Here is a tiny trained network, its code and every weight. The questions are about switching its units off for an input and a class, where a switched-off unit gives its printed mean instead of its output.

import numpy as np


def w(rows, s, z=0):
    codes = np.array(rows[::2]) - 128.0
    scale = np.full(codes.shape[1], s)
    scale[-1] = z or s
    return codes * scale


def norm(h):
    return h / np.sqrt((h * h).mean(-1, keepdims=True) + 1e-5)


def f(y):
    return np.maximum(y, 0)


def log_softmax(a):
    a = a - a.max(-1, keepdims=True)
    return a - np.log(np.exp(a).sum(-1, keepdims=True))


def net(x, mask):
    res = np.array(x, float).reshape(1, 4) / 4 @ E
    u = 0
    for l in range(2):
        y = f(norm(res) @ A[l][:, :-1].T + A[l][:, -1])
        res = res + np.where(mask[u : u + 10], y, B[l][:, -1]) @ B[l][:, :-1]
        u += 10
    return log_softmax(norm(res)[-1] @ U[:, :-1].T + U[:, -1])


A, B = {}, {}
E = w([
[115,67,158,94,148,143,221,74,38,119,103,144],'x0',
[184,225,138,235,97,247,191,162,148,48,72,47],'x1',
[120,147,70,14,143,99,215,116,207,51,111,177],'x2',
[104,55,101,169,254,132,165,150,184,119,126,171],'x3',
],0.0051)
A[0] = w([
[61,123,72,188,163,82,59,172,129,182,127,139,140],'0.n1',
[154,126,186,107,108,147,104,163,83,154,123,100,178],'0.n2',
[106,113,255,77,171,67,120,118,116,141,141,131,25],'0.n3',
[86,89,74,210,167,100,143,152,118,145,143,126,80],'0.n4',
[107,72,138,156,173,114,132,222,134,186,95,126,11],'0.n5',
[86,73,124,173,157,183,106,92,125,120,163,155,67],'0.n6',
[111,171,23,124,92,133,88,143,210,106,130,143,17],'0.n7',
[158,171,79,149,126,162,190,143,117,123,101,110,46],'0.n8',
[122,174,148,131,157,185,143,201,155,149,87,125,141],'0.n9',
[81,155,110,112,100,112,201,135,123,94,63,170,142],'0.n10',
],0.0066,0.0012)
B[0] = w([
[167,93,84,87,143,138,251,64,126,148,140,143,253],'0.n1',
[137,157,110,109,157,161,129,170,139,104,124,100,210],'0.n2',
[80,83,148,100,122,36,163,156,138,138,160,190,228],'0.n3',
[128,113,94,205,104,160,93,93,183,147,175,106,219],'0.n4',
[120,99,111,180,174,152,56,104,185,135,134,79,215],'0.n5',
[149,128,76,153,123,129,44,120,202,204,109,142,207],'0.n6',
[186,154,165,138,101,52,50,157,155,171,2,139,212],'0.n7',
[140,109,114,45,120,103,180,53,100,99,179,172,215],'0.n8',
[105,101,158,80,90,123,132,106,86,180,105,170,212],'0.n9',
[124,160,79,157,76,134,146,66,143,96,149,101,214],'0.n10',
],0.0069,0.0049)
A[1] = w([
[134,166,101,127,86,131,123,122,67,61,171,76,108],'1.n1',
[52,82,94,65,151,84,165,164,123,150,187,175,70],'1.n2',
[172,189,129,151,102,87,94,175,147,133,73,107,130],'1.n3',
[61,74,175,93,85,118,130,109,115,151,131,166,92],'1.n4',
[181,167,201,149,113,182,86,95,76,88,143,112,105],'1.n5',
[138,108,115,139,82,67,86,151,106,136,154,166,127],'1.n6',
[121,118,110,218,255,126,109,100,145,159,158,102,28],'1.n7',
[130,102,146,108,167,55,147,134,149,102,108,191,122],'1.n8',
[91,42,169,161,121,77,106,57,131,189,145,132,217],'1.n9',
[111,114,99,120,110,130,162,133,133,39,123,117,1],'1.n10',
],0.0066,0.0015)
B[1] = w([
[176,96,161,156,220,183,126,93,114,179,117,150,167],'1.n1',
[69,141,134,134,112,148,97,164,44,108,151,84,212],'1.n2',
[161,159,168,112,123,46,135,157,158,97,64,132,177],'1.n3',
[118,121,173,87,182,129,134,198,137,49,191,68,180],'1.n4',
[100,68,157,124,255,87,162,159,74,178,217,109,171],'1.n5',
[95,133,143,139,112,128,166,135,171,12,105,111,175],'1.n6',
[107,109,71,211,150,172,60,114,173,226,92,194,213],'1.n7',
[132,209,208,84,125,140,99,200,73,170,149,41,186],'1.n8',
[52,166,106,171,99,204,131,146,143,77,137,189,255],'1.n9',
[198,66,79,183,12,216,116,158,147,120,127,184,152],'1.n10',
],0.0059,0.0083)
U = w([
[96,73,58,211,148,166,90,107,210,200,128,185,155],'0',
[193,126,210,149,202,150,159,146,57,196,147,60,120],'1',
[132,45,93,122,118,67,94,63,96,108,50,70,2],'2',
[195,184,156,99,57,10,113,152,210,108,31,130,142],'3',
[34,129,158,69,96,102,132,192,88,67,197,121,144],'4',
[194,110,86,105,65,175,246,37,118,73,128,169,118],'5',
],0.011,0.0091)

Each question gives the input, the list of numbers given to net, and the class t.
The units are the neurons (one row each of A and B). Each row of codes is followed by its name. A weight is (code - 128) times the scale printed after its matrix; where a second scale follows, it is the last column's (A, B and U).
mask holds one flag per neuron, layer by layer. A switched-off neuron (its flag False) gives its mean, the last column of its row in B, instead of its output. The means were averaged over made-up inputs and are rounded, as every weight is.
A unit's drop is (log p(t) with every unit on - log p(t) with that unit switched off) / (log p(t) with every unit on - log p(t) with every unit switched off).
The circuit of an input: a set's keep is (log p(t) with only the set's units on - log p(t) with every unit switched off) / (log p(t) with every unit on - log p(t) with every unit switched off). Starting from the 12 units with the biggest drops (on a tie, the unit counted first), units are removed one at a time, each time the one whose removal leaves the highest keep (on an exact tie, the one counted first), for as long as the keep stays at least 0.8.
units of the circuit, in order: the units of the circuit, biggest drop first
k most important neurons: the k neurons with the biggest drops, biggest first
top k neurons in layer l: the k neurons of layer l with the biggest drops, biggest first
drop of u: that unit's drop, to one decimal
input [-6,2,-3,-7], class 3: units of the circuit, in order => [1.n3]
input [-6,-8,2,4], class 4: 3 most important neurons => [1.n8; 1.n2; 0.n3]
input [7,-3,-5,0], class 4: units of the circuit, in order => [0.n3; 1.n4]
input [-3,6,8,8], class 3: units of the circuit, in order => [0.n7; 1.n9]
input [4,4,2,6], class 5: top 2 neurons in layer 0 => [0.n8; 0.n10]
input [3,1,-1,-2], class 1: 2 most important neurons => [0.n1; 1.n5]
input [-7,-6,-1,-1], class 4: top 2 neurons in layer 0 => [0.n1; 0.n6]
input [5,4,0,-7], class 1: 3 most important neurons => [1.n5; 1.n1; 0.n1]
input [-7,0,-7,-5], class 1: top 2 neurons in layer 0 => [0.n3; 0.n6]
input [-3,-4,7,4], class 3: 2 most important neurons => [0.n7; 0.n8]
input [8,-1,8,8], class 4: top 4 neurons in layer 1 => [1.n2; 1.n8; 1.n7; 1.n1]
input [-8,-1,7,6], class 3: drop of 0.n7 => 0.5
input [-3,2,3,-3], class 3: drop of 0.n7 => 0.8
input [-7,-6,2,-5], class 3: units of the circuit, in order => [0.n7]
input [-4,2,6,0], class 3: drop of 0.n7 => 0.8
input [1,4,2,3], class 5: drop of 0.n4 => 0.0
